Below is a small trained network, with its code and all its weights. Each question gives an input and a class and asks what happens when units are switched off, that is, made to give their printed mean instead of their output.

import numpy as np


def w(rows, s, z=0):
    codes = np.array(rows[::2]) - 128.0
    scale = np.full(codes.shape[1], s)
    scale[-1] = z or s
    return codes * scale


def f(y):
    return np.maximum(y, 0)


def log_softmax(a):
    a = a - a.max(-1, keepdims=True)
    return a - np.log(np.exp(a).sum(-1, keepdims=True))


def net(x, mask):
    res = np.array(x, float).reshape(1, 7) / 4 @ E
    y = f(res @ A[0][:, :-1].T + A[0][:, -1])
    res = res + np.where(mask, y, B[0][:, -1]) @ B[0][:, :-1]
    return log_softmax(res[-1] @ U[:, :-1].T + U[:, -1])


A, B = {}, {}
E = w([
[109,231,176,168,65,71],'x0',
[126,122,132,130,130,120],'x1',
[102,85,170,118,128,66],'x2',
[75,2,156,149,177,104],'x3',
[152,89,161,172,146,146],'x4',
[41,106,51,47,97,34],'x5',
[171,121,116,143,116,144],'x6',
],0.0079)
A[0] = w([
[156,124,143,66,140,115,112],'n1',
[135,89,215,182,155,113,145],'n2',
[140,94,89,132,58,114,237],'n3',
[146,99,116,146,215,149,150],'n4',
[90,71,107,98,93,110,134],'n5',
[151,108,98,113,125,123,131],'n6',
[190,141,185,108,106,141,149],'n7',
[157,183,165,177,146,115,129],'n8',
[106,66,123,108,129,201,251],'n9',
[93,57,169,99,120,200,224],'n10',
[137,177,193,164,67,180,15],'n11',
[120,119,214,130,139,124,179],'n12',
[113,156,101,187,67,81,220],'n13',
[88,38,103,71,119,122,167],'n14',
[95,147,87,121,85,137,154],'n15',
[149,200,106,88,6,147,156],'n16',
[110,78,105,138,163,129,79],'n17',
[134,76,98,135,110,58,149],'n18',
[98,125,154,142,155,182,239],'n19',
],0.012,0.0025)
B[0] = w([
[148,204,107,98,71,149,149],'n1',
[123,228,104,171,2,156,211],'n2',
[125,142,188,116,122,80,179],'n3',
[137,110,14,60,179,174,203],'n4',
[166,164,114,146,137,51,207],'n5',
[153,183,137,98,87,112,156],'n6',
[196,198,111,91,195,74,190],'n7',
[141,182,183,107,169,52,204],'n8',
[147,136,55,134,107,130,218],'n9',
[130,154,51,148,111,201,212],'n10',
[121,200,120,162,131,17,216],'n11',
[165,148,62,111,55,138,181],'n12',
[50,78,185,128,181,62,207],'n13',
[210,195,66,133,149,115,245],'n14',
[117,115,172,99,85,101,179],'n15',
[116,122,243,74,198,107,254],'n16',
[175,158,38,146,140,119,185],'n17',
[174,57,168,82,173,64,198],'n18',
[154,159,92,109,49,157,187],'n19',
],0.0064,0.0092)
U = w([
[204,160,112,72,184,115,128],'0',
[146,177,135,28,55,85,224],'1',
[97,146,154,212,219,3,80],'2',
[17,89,241,98,192,96,75],'3',
[92,99,63,127,88,189,2],'4',
],0.0068,0.0024)

Each question gives the input, the list of numbers given to net, and the class t.
The units are the neurons (one row each of A and B). Each row of codes is followed by its name. A weight is (code - 128) times the scale printed after its matrix; where a second scale follows, it is the last column's (A, B and U).
mask holds one flag per neuron, in row order. A switched-off neuron (its flag False) gives its mean, the last column of its row in B, instead of its output. The means were averaged over made-up inputs and are rounded, as every weight is.
A unit's drop is (log p(t) with every unit on - log p(t) with that unit switched off) / (log p(t) with every unit on - log p(t) with every unit switched off).
The circuit of an input: a set's keep is (log p(t) with only the set's units on - log p(t) with every unit switched off) / (log p(t) with every unit on - log p(t) with every unit switched off). Starting from the 12 units with the biggest drops (on a tie, the unit counted first), units are removed one at a time, each time the one whose removal leaves the highest keep (on an exact tie, the one counted first), for as long as the keep stays at least 0.8.
circuit, biggest first: the units of the circuit, biggest drop first
top k neurons: the k neurons with the biggest drops, biggest first
drop of u: that unit's drop, to one decimal
input [6,-1,7,-6,2,-5,-1], class 2: circuit, biggest first	n11, n13
input [3,3,-5,-2,1,-7,6], class 2: circuit, biggest first	n11, n8
input [-5,5,-2,5,-3,8,-1], class 0: circuit, biggest first	n14, n17
input [8,-7,-2,7,1,-8,-5], class 1: top 3 neurons	n2, n12, n19
input [-2,-6,6,3,-5,8,-7], class 0: circuit, biggest first	n14
input [4,3,8,-5,3,-8,4], class 2: top 2 neurons	n11, n8
input [-1,1,4,7,8,5,8], class 0: top 2 neurons	n14, n18
input [8,-7,1,7,5,-6,-4], class 1: top 3 neurons	n2, n12, n19
input [-7,-2,8,3,-4,-2,-4], class 4: top 2 neurons	n10, n16
input [2,-6,5,5,0,-7,4], class 1: drop of n2	0.4
input [4,0,0,6,6,0,-2], class 1: drop of n11	-0.1
input [5,-5,-8,-1,-3,-7,-2], class 2: drop of n1	0.0
